Below are the code and all the weights of a small trained network. Each question names an input and a class and asks about switching units off, where a switched-off unit gives its printed mean instead of its output.

import numpy as np


def w(rows, s, z=0):
    codes = np.array(rows[::2]) - 128.0
    scale = np.full(codes.shape[1], s)
    scale[-1] = z or s
    return codes * scale


def f(y):
    return y / 2 * (1 + np.tanh(0.7978845608 * (y + 0.044715 * y**3)))


def log_softmax(a):
    a = a - a.max(-1, keepdims=True)
    return a - np.log(np.exp(a).sum(-1, keepdims=True))


def net(x, mask):
    res = np.array(x, float).reshape(1, 5) / 4 @ E
    y = f(res @ A[0][:, :-1].T + A[0][:, -1])
    res = res + np.where(mask, y, B[0][:, -1]) @ B[0][:, :-1]
    return log_softmax(res[-1] @ U[:, :-1].T + U[:, -1])


A, B = {}, {}
E = w([
[132,127,144,124,105,127,120,118,93,145],'x0',
[153,154,4,144,84,90,103,36,109,102],'x1',
[59,111,146,89,102,67,172,77,176,198],'x2',
[221,145,123,200,149,148,186,103,136,204],'x3',
[156,61,149,166,69,126,28,120,200,160],'x4',
],0.012)
A[0] = w([
[166,111,121,152,151,160,93,160,90,90,25],'N0',
[154,119,142,127,120,119,108,136,102,126,78],'N1',
[101,121,143,53,122,120,78,144,123,84,67],'N2',
[147,148,142,178,126,127,158,117,135,134,41],'N3',
[81,83,128,94,112,164,113,131,106,72,89],'N4',
[150,179,46,161,78,68,102,31,143,92,75],'N5',
[179,142,146,182,114,135,202,92,152,200,60],'N6',
[190,150,143,197,131,167,159,98,145,174,71],'N7',
[125,172,112,110,172,168,184,158,80,100,68],'N8',
[153,61,176,182,87,131,81,99,156,105,13],'N9',
[109,111,166,123,139,110,23,104,171,104,98],'N10',
[193,119,108,146,144,220,73,195,56,71,57],'N11',
[108,126,109,79,134,123,88,154,119,132,53],'N12',
[131,125,113,145,100,127,143,71,138,84,35],'N13',
[132,118,231,151,148,133,126,154,164,144,100],'N14',
[131,80,138,203,88,136,66,120,183,154,80],'N15',
[150,136,141,154,113,174,110,128,113,84,7],'N16',
[152,54,148,178,64,118,55,131,214,167,90],'N17',
[93,171,132,132,160,107,105,105,155,159,9],'N18',
[90,218,127,89,180,118,250,108,33,85,78],'N19',
[131,111,145,102,108,65,176,122,165,150,20],'N20',
[80,113,148,164,123,131,117,102,101,101,18],'N21',
[90,135,133,121,121,79,147,121,157,157,15],'N22',
[93,111,139,107,108,87,123,123,132,90,67],'N23',
[71,93,135,83,76,81,207,88,160,179,52],'N24',
[89,112,154,150,153,155,116,182,134,168,121],'N25',
[165,170,107,138,139,146,86,194,99,108,77],'N26',
[77,152,115,84,164,119,207,101,93,154,66],'N27',
[107,121,149,64,78,136,112,138,145,61,108],'N28',
[108,112,135,129,131,165,138,147,131,142,17],'N29',
[98,95,152,108,141,53,142,92,159,210,28],'N30',
[163,142,113,146,162,129,135,85,133,153,63],'N31',
[112,79,176,115,110,144,170,186,142,129,69],'N32',
[138,129,125,64,119,113,96,145,122,122,42],'N33',
[96,131,124,107,72,103,107,182,124,95,82],'N34',
[130,134,210,101,135,159,133,190,155,146,87],'N35',
[73,132,150,71,142,96,82,122,109,67,109],'N36',
[119,164,67,137,102,90,86,74,122,116,96],'N37',
[100,109,180,119,182,159,141,178,102,179,68],'N38',
[135,145,167,119,128,145,135,110,152,107,3],'N39',
[170,121,161,217,151,163,182,124,125,201,102],'N40',
[127,87,193,140,110,112,172,165,140,87,108],'N41',
[127,130,173,95,169,154,122,156,131,154,66],'N42',
],0.012,0.0035)
B[0] = w([
[168,151,127,48,119,59,47,173,212,86,172],'N0',
[137,103,109,113,107,97,141,121,156,121,134],'N1',
[125,136,84,150,206,90,172,129,96,196,184],'N2',
[135,107,113,84,134,116,162,156,109,176,146],'N3',
[91,154,107,124,199,74,186,138,106,203,176],'N4',
[99,161,21,211,33,223,73,160,46,78,249],'N5',
[119,155,116,123,216,141,194,188,133,202,202],'N6',
[85,127,103,132,227,72,209,171,120,236,192],'N7',
[147,65,191,153,108,148,146,84,158,95,187],'N8',
[101,80,198,129,109,152,176,85,136,100,188],'N9',
[58,76,200,148,160,150,141,132,132,159,191],'N10',
[201,181,181,50,94,41,64,144,243,141,221],'N11',
[106,177,136,133,166,127,184,95,121,153,150],'N12',
[127,153,94,114,92,152,85,97,67,126,157],'N13',
[137,132,35,173,73,153,98,116,54,62,196],'N14',
[97,90,226,141,148,164,183,41,133,95,208],'N15',
[158,172,146,84,132,83,65,128,172,99,152],'N16',
[105,3,221,125,129,184,166,51,153,67,240],'N17',
[119,151,147,93,130,116,102,126,138,121,138],'N18',
[79,2,230,156,132,182,162,2,123,51,238],'N19',
[206,156,130,61,119,83,72,121,174,126,166],'N20',
[86,159,141,165,151,118,146,133,143,126,132],'N21',
[188,156,183,89,123,119,76,169,146,136,162],'N22',
[156,143,104,135,175,119,161,148,137,172,161],'N23',
[241,196,130,64,99,25,67,172,254,125,216],'N24',
[134,132,77,137,66,140,115,133,59,96,175],'N25',
[145,164,185,32,93,56,90,133,198,145,175],'N26',
[95,78,239,107,91,118,140,112,172,77,191],'N27',
[113,122,110,137,196,92,156,170,78,207,182],'N28',
[117,129,114,128,115,114,99,123,103,124,136],'N29',
[198,186,154,66,105,64,71,141,218,94,199],'N30',
[124,121,91,150,162,118,174,181,98,132,158],'N31',
[100,165,69,144,66,157,124,144,90,92,180],'N32',
[132,143,140,137,166,124,129,125,101,135,145],'N33',
[140,131,104,141,192,150,169,159,118,200,169],'N34',
[97,182,59,178,63,174,100,111,91,62,198],'N35',
[131,133,121,166,232,135,191,188,124,241,196],'N36',
[117,201,100,202,85,187,103,134,48,88,205],'N37',
[122,152,66,151,69,175,133,125,89,103,189],'N38',
[163,123,106,159,111,137,126,132,137,140,126],'N39',
[44,152,84,142,208,88,178,183,89,198,203],'N40',
[143,138,82,148,100,166,87,134,55,121,170],'N41',
[107,153,79,176,85,144,89,139,79,88,168],'N42',
],0.007,0.018)
U = w([
[128,23,187,128,137,150,143,63,147,97,198],'0',
[137,189,26,152,63,163,95,118,68,99,142],'1',
[128,159,86,129,253,107,164,146,120,211,160],'2',
[202,195,138,72,110,72,65,128,233,122,6],'3',
],0.012,0.0012)

Each question gives the input, the list of numbers given to net, and the class t.
The units are the neurons (one row each of A and B). Each row of codes is followed by its name. A weight is (code - 128) times the scale printed after its matrix; where a second scale follows, it is the last column's (A, B and U).
mask holds one flag per neuron, in row order. A switched-off neuron (its flag False) gives its mean, the last column of its row in B, instead of its output. The means were averaged over made-up inputs and are rounded, as every weight is.
A unit's drop is (log p(t) with every unit on - log p(t) with that unit switched off) / (log p(t) with every unit on - log p(t) with every unit switched off).
The circuit of an input: a set's keep is (log p(t) with only the set's units on - log p(t) with every unit switched off) / (log p(t) with every unit on - log p(t) with every unit switched off). Starting from the 12 units with the biggest drops (on a tie, the unit counted first), units are removed one at a time, each time the one whose removal leaves the highest keep (on an exact tie, the one counted first), for as long as the keep stays at least 0.8.
units of the circuit, in order: the units of the circuit, biggest drop first
most important unit: the unit with the biggest drop
top k neurons: the k neurons with the biggest drops, biggest first
drop of u: that unit's drop, to one decimal
input [-6,-7,-6,-7,-5], class 1: top 2 neurons : (N35; N38)
input [5,6,7,-6,-4], class 3: units of the circuit, in order : (N24)
input [-7,-5,-7,6,5], class 3: top 2 neurons : (N11; N0)
input [0,-1,2,8,7], class 2: top 4 neurons : (N40; N7; N6; N19)
input [7,-6,-8,8,6], class 2: top 2 neurons : (N40; N7)
input [8,-8,-2,6,-7], class 1: top 4 neurons : (N38; N35; N17; N14)
input [1,-8,4,7,7], class 1: top 3 neurons : (N14; N35; N19)
input [6,-7,-4,-7,-3], class 1: top 3 neurons : (N35; N38; N32)
input [6,-3,8,6,6], class 3: top 2 neurons : (N24; N30)
input [-5,-3,-5,5,-5], class 0: top 3 neurons : (N19; N8; N24)
input [4,6,-5,-6,-6], class 0: top 2 neurons : (N19; N8)
input [4,-2,7,7,5], class 2: top 3 neurons : (N40; N6; N7)
input [2,4,7,-6,6], class 3: top 4 neurons : (N24; N30; N19; N20)
input [5,3,-8,-2,-5], class 3: units of the circuit, in order : (N11)
input [6,-5,-7,0,-6], class 3: top 2 neurons : (N11; N17)
input [-5,-5,-3,-3,-4], class 1: top 2 neurons : (N17; N35)
input [6,5,-5,1,-6], class 0: drop of N19 : 1.1
input [-6,6,-8,-1,-3], class 3: drop of N11 : 0.7
input [2,4,6,-1,-8], class 0: drop of N19 : 3.6
input [-7,6,-4,8,-6], class 2: drop of N39 : 0.0
input [-8,3,2,-6,-5], class 2: most important unit : N36
